Below is a small trained network, with its code and all its weights. Each question gives an input and a class and asks what happens when units are switched off, that is, made to give their printed mean instead of their output.

import numpy as np


def w(rows, s, z=0):
    codes = np.array(rows[::2]) - 128.0
    scale = np.full(codes.shape[1], s)
    scale[-1] = z or s
    return codes * scale


def norm(h):
    return h / np.sqrt((h * h).mean(-1, keepdims=True) + 1e-5)


def f(y):
    return np.maximum(y, 0)


def log_softmax(a):
    a = a - a.max(-1, keepdims=True)
    return a - np.log(np.exp(a).sum(-1, keepdims=True))


def net(x, mask):
    res = np.array(x, float).reshape(1, 5) / 4 @ E
    u = 0
    for l in range(2):
        y = f(norm(res) @ A[l][:, :-1].T + A[l][:, -1])
        res = res + np.where(mask[u : u + 16], y, B[l][:, -1]) @ B[l][:, :-1]
        u += 16
    return log_softmax(norm(res)[-1] @ U[:, :-1].T + U[:, -1])


A, B = {}, {}
E = w([
[58,153,74,81,85,61,131,60,25,208],'x0',
[211,127,117,3,149,43,57,52,201,137],'x1',
[131,137,153,82,31,124,56,123,74,139],'x2',
[113,110,80,136,228,205,86,221,21,37],'x3',
[136,159,113,116,87,118,134,131,116,123],'x4',
],0.0064)
A[0] = w([
[180,135,210,69,112,75,151,41,238,180,114],'L0N1',
[68,159,84,86,138,156,146,62,78,185,242],'L0N2',
[209,131,201,121,116,117,153,226,155,112,251],'L0N3',
[51,95,127,198,56,133,145,98,212,166,148],'L0N4',
[86,185,72,104,86,164,23,108,70,99,125],'L0N5',
[185,159,126,142,108,150,115,116,38,90,111],'L0N6',
[120,145,98,180,164,56,100,106,57,205,188],'L0N7',
[103,153,121,118,27,39,124,219,108,196,81],'L0N8',
[253,100,58,12,218,128,119,107,69,83,6],'L0N9',
[109,161,225,207,118,182,145,87,128,230,102],'L0N10',
[29,121,183,164,25,190,205,155,200,201,189],'L0N11',
[161,121,215,95,142,37,143,101,120,154,179],'L0N12',
[148,80,162,173,66,150,209,175,118,104,116],'L0N13',
[118,156,175,223,132,169,122,173,83,106,130],'L0N14',
[130,100,86,107,144,97,212,144,141,75,229],'L0N15',
[168,126,112,170,150,138,180,118,160,179,126],'L0N16',
],0.0058,0.0022)
B[0] = w([
[164,129,135,176,196,70,169,147,59,217,255],'L0N1',
[55,123,154,183,165,33,114,94,153,41,223],'L0N2',
[182,164,174,104,132,188,79,170,143,229,201],'L0N3',
[112,195,93,52,129,203,30,138,124,78,197],'L0N4',
[122,147,90,135,223,107,140,155,198,159,208],'L0N5',
[141,100,181,196,159,153,190,138,109,102,171],'L0N6',
[64,117,79,160,120,91,133,37,123,66,204],'L0N7',
[94,120,142,121,132,204,195,118,169,112,194],'L0N8',
[57,147,60,62,14,191,79,112,180,43,215],'L0N9',
[111,188,45,103,75,160,126,97,146,57,186],'L0N10',
[97,85,69,79,134,210,28,144,223,71,228],'L0N11',
[130,125,127,77,165,121,215,135,177,113,200],'L0N12',
[94,126,167,19,109,114,139,113,124,151,178],'L0N13',
[188,116,206,199,90,104,148,100,105,165,198],'L0N14',
[134,125,210,119,2,108,69,159,72,146,174],'L0N15',
[82,172,187,38,35,164,73,27,165,108,162],'L0N16',
],0.0054,0.0067)
A[1] = w([
[181,129,121,94,132,163,116,159,212,136,185],'L1N1',
[180,133,87,113,153,167,76,83,186,99,169],'L1N2',
[173,99,67,130,86,216,103,205,193,95,79],'L1N3',
[101,129,138,182,134,80,176,122,53,112,16],'L1N4',
[124,47,91,26,164,133,114,174,123,101,137],'L1N5',
[37,93,131,182,108,152,57,128,118,99,157],'L1N6',
[252,116,216,70,72,132,141,150,140,163,173],'L1N7',
[101,143,147,251,160,87,109,201,99,146,221],'L1N8',
[198,190,215,118,132,212,129,148,71,148,32],'L1N9',
[166,142,194,185,138,131,148,169,117,112,68],'L1N10',
[125,145,2,63,98,149,171,113,163,117,164],'L1N11',
[179,188,168,159,167,4,146,102,149,208,252],'L1N12',
[117,156,44,78,84,160,84,112,92,94,39],'L1N13',
[59,106,123,130,76,179,191,130,97,178,128],'L1N14',
[151,165,160,113,134,100,106,214,94,65,196],'L1N15',
[67,146,59,148,138,126,155,143,67,126,50],'L1N16',
],0.008,0.0015)
B[1] = w([
[189,182,78,156,120,124,113,253,86,158,242],'L1N1',
[123,186,113,228,87,174,106,78,80,176,235],'L1N2',
[113,194,185,68,100,88,129,115,105,224,252],'L1N3',
[210,202,94,118,132,144,119,175,106,171,173],'L1N4',
[127,192,185,152,74,177,125,78,185,136,191],'L1N5',
[217,115,96,138,144,77,115,126,145,101,254],'L1N6',
[143,148,95,187,206,102,122,177,65,96,237],'L1N7',
[148,96,139,95,127,105,181,206,88,179,184],'L1N8',
[93,72,134,73,77,136,168,33,146,64,202],'L1N9',
[42,59,117,50,142,145,164,91,169,86,166],'L1N10',
[97,68,204,138,137,113,92,132,178,96,243],'L1N11',
[148,46,55,118,126,146,201,127,70,114,236],'L1N12',
[93,118,136,201,144,152,156,128,141,105,230],'L1N13',
[157,117,146,158,182,116,63,127,104,122,178],'L1N14',
[112,86,204,105,119,104,141,92,179,145,184],'L1N15',
[141,142,87,166,191,138,109,158,122,168,196],'L1N16',
],0.007,0.0069)
U = w([
[188,223,205,132,38,190,72,173,149,176,235],'0',
[253,132,69,192,182,86,147,219,62,157,255],'1',
[34,132,109,193,119,108,58,66,190,46,15],'2',
[139,46,87,61,101,53,209,73,130,141,35],'3',
[120,22,236,53,99,153,197,169,103,97,123],'4',
],0.012,0.00095)

Each question gives the input, the list of numbers given to net, and the class t.
The units are the neurons (one row each of A and B). Each row of codes is followed by its name. A weight is (code - 128) times the scale printed after its matrix; where a second scale follows, it is the last column's (A, B and U).
mask holds one flag per neuron, layer by layer. A switched-off neuron (its flag False) gives its mean, the last column of its row in B, instead of its output. The means were averaged over made-up inputs and are rounded, as every weight is.
A unit's drop is (log p(t) with every unit on - log p(t) with that unit switched off) / (log p(t) with every unit on - log p(t) with every unit switched off).
The circuit of an input: a set's keep is (log p(t) with only the set's units on - log p(t) with every unit switched off) / (log p(t) with every unit on - log p(t) with every unit switched off). Starting from the 12 units with the biggest drops (on a tie, the unit counted first), units are removed one at a time, each time the one whose removal leaves the highest keep (on an exact tie, the one counted first), for as long as the keep stays at least 0.8.
circuit, biggest first: the units of the circuit, biggest drop first
k most important neurons: the k neurons with the biggest drops, biggest first
top k neurons in layer l: the k neurons of layer l with the biggest drops, biggest first
drop when u is switched off: that unit's drop, to one decimal
input [-1,3,6,-8,3], class 1: circuit, biggest first	(L0N1 L1N7)
input [-3,1,0,-1,-7], class 1: 2 most important neurons	(L1N7 L1N1)
input [0,7,3,5,5], class 0: circuit, biggest first	(L1N5)
input [-6,0,-6,1,-4], class 4: 2 most important neurons	(L0N11 L0N9)
input [5,-1,7,-7,-7], class 2: 2 most important neurons	(L0N11 L0N4)
input [4,0,6,1,-1], class 1: 3 most important neurons	(L0N11 L0N9 L0N4)
input [-5,4,1,0,-8], class 1: top 2 neurons in layer 0	(L0N11 L0N1)
input [-6,-5,-2,1,6], class 4: 2 most important neurons	(L0N14 L1N9)
input [-5,-7,-4,1,3], class 4: top 3 neurons in layer 1	(L1N9 L1N10 L1N2)
input [1,-6,-5,0,7], class 2: top 4 neurons in layer 0	(L0N1 L0N11 L0N13 L0N3)
input [-8,1,-4,4,-4], class 0: 2 most important neurons	(L0N1 L1N1)
input [-5,2,7,0,-5], class 1: 3 most important neurons	(L1N7 L0N11 L0N4)
input [1,3,6,4,-2], class 2: top 2 neurons in layer 0	(L0N3 L0N11)
input [6,3,-5,2,0], class 2: most important neuron	(L0N9)
input [-8,5,0,1,-7], class 0: top 2 neurons in layer 0	(L0N9 L0N14)
input [-8,-8,-7,-1,6], class 0: 2 most important neurons	(L0N11 L0N1)
input [0,6,3,-5,8], class 1: drop when L1N7 is switched off	0.3
input [8,3,-6,3,-8], class 2: top 2 neurons in layer 0	(L0N9 L0N1)
input [-1,2,-5,-8,0], class 1: drop when L0N1 is switched off	1.5
input [-8,-5,-6,4,4], class 4: drop when L0N13 is switched off	0.0
input [-1,1,1,4,2], class 0: most important neuron	(L0N9)
